Below is a small trained network, with its code and all its weights. Each question gives an input and a class and asks what happens when units are switched off, that is, made to give their printed mean instead of their output.

import numpy as np


def w(rows, s, z=0):
    codes = np.array(rows[::2]) - 128.0
    scale = np.full(codes.shape[1], s)
    scale[-1] = z or s
    return codes * scale


def f(y):
    return y / 2 * (1 + np.tanh(0.7978845608 * (y + 0.044715 * y**3)))


def log_softmax(a):
    a = a - a.max(-1, keepdims=True)
    return a - np.log(np.exp(a).sum(-1, keepdims=True))


def net(x, mask):
    res = np.array(x, float).reshape(1, 8) / 4 @ E
    y = f(res @ A[0][:, :-1].T + A[0][:, -1])
    res = res + np.where(mask, y, B[0][:, -1]) @ B[0][:, :-1]
    return log_softmax(res[-1] @ U[:, :-1].T + U[:, -1])


A, B = {}, {}
E = w([
[121,122,149,138,142,124,126,115],'x0',
[126,174,176,121,152,175,87,140],'x1',
[106,108,141,125,134,136,127,115],'x2',
[134,137,122,105,106,154,122,135],'x3',
[160,121,129,226,43,189,120,146],'x4',
[50,203,179,94,30,111,176,234],'x5',
[113,112,142,154,153,99,132,116],'x6',
[74,194,81,124,74,142,254,35],'x7',
],0.0095)
A[0] = w([
[109,185,250,171,21,78,190,145,191],'n1',
[165,136,73,44,216,86,108,63,187],'n2',
[198,114,109,216,104,241,104,69,212],'n3',
[87,112,166,193,77,93,145,254,163],'n4',
[129,111,90,178,116,151,59,98,146],'n5',
[43,188,173,65,133,93,179,142,153],'n6',
[179,157,132,97,157,57,106,135,253],'n7',
[191,35,88,156,134,181,70,195,185],'n8',
[63,117,157,24,127,26,118,176,249],'n9',
[122,30,178,184,154,132,82,119,208],'n10',
[165,168,101,95,248,126,113,31,251],'n11',
],0.0084,0.0037)
B[0] = w([
[123,77,161,135,48,213,171,168,252],'n1',
[134,46,199,105,75,223,152,26,219],'n2',
[163,171,93,183,116,74,210,76,231],'n3',
[107,60,190,45,120,227,114,138,226],'n4',
[164,172,48,144,9,61,132,191,173],'n5',
[211,167,73,152,208,21,254,198,217],'n6',
[177,90,139,83,174,245,110,107,178],'n7',
[183,109,117,157,118,114,91,207,233],'n8',
[224,137,100,25,175,117,91,183,218],'n9',
[215,78,98,105,96,44,137,215,213],'n10',
[124,67,185,208,88,171,197,72,239],'n11',
],0.0078,0.011)
U = w([
[149,13,186,67,64,201,55,104,69],'0',
[195,122,99,135,159,105,173,162,239],'1',
[54,80,156,99,111,210,218,65,157],'2',
[35,204,83,239,67,18,142,2,16],'3',
[117,96,142,22,230,147,79,181,3],'4',
],0.008,0.0038)

Each question gives the input, the list of numbers given to net, and the class t.
The units are the neurons (one row each of A and B). Each row of codes is followed by its name. A weight is (code - 128) times the scale printed after its matrix; where a second scale follows, it is the last column's (A, B and U).
mask holds one flag per neuron, in row order. A switched-off neuron (its flag False) gives its mean, the last column of its row in B, instead of its output. The means were averaged over made-up inputs and are rounded, as every weight is.
A unit's drop is (log p(t) with every unit on - log p(t) with that unit switched off) / (log p(t) with every unit on - log p(t) with every unit switched off).
The circuit of an input: a set's keep is (log p(t) with only the set's units on - log p(t) with every unit switched off) / (log p(t) with every unit on - log p(t) with every unit switched off). Starting from all 11 units, units are removed one at a time, each time the one whose removal leaves the highest keep (on an exact tie, the one counted first), for as long as the keep stays at least 0.8.
circuit, biggest first: the units of the circuit, biggest drop first
unit that matters most: the unit with the biggest drop
k most important neurons: the k neurons with the biggest drops, biggest first
drop of u: that unit's drop, to one decimal
input [-3,-6,-7,-3,-6,-1,4,1], class 2: unit that matters most -> n2
input [-2,-4,-4,2,-8,0,-6,0], class 0: 2 most important neurons -> [n2 n9]
input [3,-8,2,-2,-6,3,5,7], class 1: 2 most important neurons -> [n6 n9]
input [5,-4,-5,8,-4,1,-1,-5], class 4: 2 most important neurons -> [n1 n9]
input [-8,5,-2,-7,-8,-1,5,1], class 2: 2 most important neurons -> [n2 n11]
input [5,-8,-8,-3,6,7,1,-1], class 0: 2 most important neurons -> [n4 n3]
input [4,-2,4,8,8,0,4,8], class 3: circuit, biggest first -> [n3 n4]
input [2,-2,4,3,-6,5,-3,-1], class 4: 2 most important neurons -> [n9 n3]
input [-4,5,2,-4,-1,1,5,-1], class 4: 2 most important neurons -> [n3 n2]
input [-4,-6,-4,3,5,3,-4,1], class 2: 3 most important neurons -> [n9 n10 n8]
input [4,-8,5,-1,3,4,8,-1], class 0: 2 most important neurons -> [n4 n3]
input [-1,-1,-4,-5,6,6,7,-1], class 0: 2 most important neurons -> [n4 n3]
input [8,-8,-6,-3,-1,7,-3,-6], class 4: 3 most important neurons -> [n9 n2 n11]
input [1,0,4,-6,-8,8,-5,7], class 1: unit that matters most -> n6
input [2,7,1,-8,-1,0,-3,1], class 2: 3 most important neurons -> [n8 n10 n9]
input [-5,4,2,-5,-2,-8,2,5], class 2: drop of n2 -> 0.5
input [-8,-4,-5,-7,7,-8,-3,-7], class 1: drop of n3 -> 0.0
input [-8,5,5,6,4,3,-1,2], class 2: drop of n9 -> 0.2
